Below is a small trained network, with its code and all its weights. Each question gives an input and a class and asks what happens when units are switched off, that is, made to give their printed mean instead of their output.

import numpy as np


def w(rows, s, z=0):
    codes = np.array(rows[::2]) - 128.0
    scale = np.full(codes.shape[1], s)
    scale[-1] = z or s
    return codes * scale


def f(y):
    return y / 2 * (1 + np.tanh(0.7978845608 * (y + 0.044715 * y**3)))


def log_softmax(a):
    a = a - a.max(-1, keepdims=True)
    return a - np.log(np.exp(a).sum(-1, keepdims=True))


def net(x, mask):
    res = np.array(x, float).reshape(1, 4) / 4 @ E
    y = f(res @ A[0][:, :-1].T + A[0][:, -1])
    res = res + np.where(mask, y, B[0][:, -1]) @ B[0][:, :-1]
    return log_softmax(res[-1] @ U[:, :-1].T + U[:, -1])


A, B = {}, {}
E = w([
[100,95,58,53,147,199,63,138],'x0',
[31,196,79,200,168,144,96,142],'x1',
[123,100,191,128,232,148,114,192],'x2',
[168,43,93,148,181,90,2,64],'x3',
],0.0086)
A[0] = w([
[132,154,181,132,98,85,206,141,149],'neuron 0',
[64,161,129,129,159,168,103,168,174],'neuron 1',
[181,86,86,122,139,98,73,50,128],'neuron 2',
[115,161,74,45,36,182,181,131,137],'neuron 3',
[80,192,162,198,113,96,184,149,171],'neuron 4',
[62,177,147,189,162,149,134,170,155],'neuron 5',
[111,80,122,58,157,204,121,185,159],'neuron 6',
[75,134,45,170,125,146,82,72,128],'neuron 7',
[148,129,173,78,78,179,196,180,150],'neuron 8',
[97,160,159,127,173,136,134,174,113],'neuron 9',
[254,77,151,128,123,56,144,87,254],'neuron 10',
[210,106,220,136,174,93,182,172,197],'neuron 11',
[94,214,144,167,92,112,157,146,193],'neuron 12',
],0.0083,0.0049)
B[0] = w([
[183,102,158,182,112,145,129,144,207],'neuron 0',
[141,125,75,145,188,145,163,131,187],'neuron 1',
[136,97,206,137,67,108,62,109,216],'neuron 2',
[70,195,192,50,97,85,91,140,200],'neuron 3',
[165,180,130,136,77,195,161,47,233],'neuron 4',
[161,134,67,185,133,121,206,138,209],'neuron 5',
[108,182,140,86,193,197,125,122,183],'neuron 6',
[89,86,102,160,97,55,96,134,192],'neuron 7',
[150,64,220,124,127,154,88,150,202],'neuron 8',
[190,132,93,165,130,156,201,128,165],'neuron 9',
[238,115,246,170,1,139,104,174,254],'neuron 10',
[150,91,168,162,43,60,70,135,232],'neuron 11',
[189,203,159,102,95,179,171,82,220],'neuron 12',
],0.0078,0.0093)
U = w([
[47,213,90,62,61,29,113,85,96],'0',
[93,144,162,1,217,212,72,155,159],'1',
[203,190,121,158,95,219,250,56,146],'2',
[175,86,221,155,35,55,62,182,186],'3',
[77,69,77,163,169,75,63,66,5],'4',
[104,114,2,180,218,99,171,225,94],'5',
],0.007,0.0023)

Each question gives the input, the list of numbers given to net, and the class t.
The units are the neurons (one row each of A and B). Each row of codes is followed by its name. A weight is (code - 128) times the scale printed after its matrix; where a second scale follows, it is the last column's (A, B and U).
mask holds one flag per neuron, in row order. A switched-off neuron (its flag False) gives its mean, the last column of its row in B, instead of its output. The means were averaged over made-up inputs and are rounded, as every weight is.
A unit's drop is (log p(t) with every unit on - log p(t) with that unit switched off) / (log p(t) with every unit on - log p(t) with every unit switched off).
The circuit of an input: a set's keep is (log p(t) with only the set's units on - log p(t) with every unit switched off) / (log p(t) with every unit on - log p(t) with every unit switched off). Starting from the 12 units with the biggest drops (on a tie, the unit counted first), units are removed one at a time, each time the one whose removal leaves the highest keep (on an exact tie, the one counted first), for as long as the keep stays at least 0.8.
circuit, biggest first: the units of the circuit, biggest drop first
most important unit: the unit with the biggest drop
k most important neurons: the k neurons with the biggest drops, biggest first
drop when u is switched off: that unit's drop, to one decimal
input [1,2,-6,-2], class 0: circuit, biggest first -> [neuron 3; neuron 10]
input [-6,8,-4,7], class 0: circuit, biggest first -> [neuron 10; neuron 0]
input [5,7,-7,-6], class 0: circuit, biggest first -> [neuron 3]
input [-1,4,0,5], class 4: circuit, biggest first -> [neuron 10; neuron 11; neuron 12]
input [-1,6,-6,2], class 0: circuit, biggest first -> [neuron 10; neuron 0]
input [3,-2,5,-7], class 1: circuit, biggest first -> [neuron 10; neuron 6]
input [0,-4,-7,-6], class 3: 2 most important neurons -> [neuron 3; neuron 8]
input [5,2,6,8], class 1: 2 most important neurons -> [neuron 6; neuron 11]
input [-1,3,4,0], class 2: 2 most important neurons -> [neuron 7; neuron 9]
input [6,5,-4,-5], class 0: 4 most important neurons -> [neuron 3; neuron 7; neuron 10; neuron 0]
input [-3,8,4,1], class 2: 2 most important neurons -> [neuron 4; neuron 12]
input [3,-1,-7,-3], class 0: drop when neuron 3 is switched off -> 0.2
input [8,-5,-8,-2], class 0: drop when neuron 8 is switched off -> -0.1
input [-7,6,0,2], class 2: drop when neuron 6 is switched off -> 0.0
input [1,8,-7,1], class 0: most important unit -> neuron 7
input [6,7,-3,1], class 5: drop when neuron 11 is switched off -> 0.1
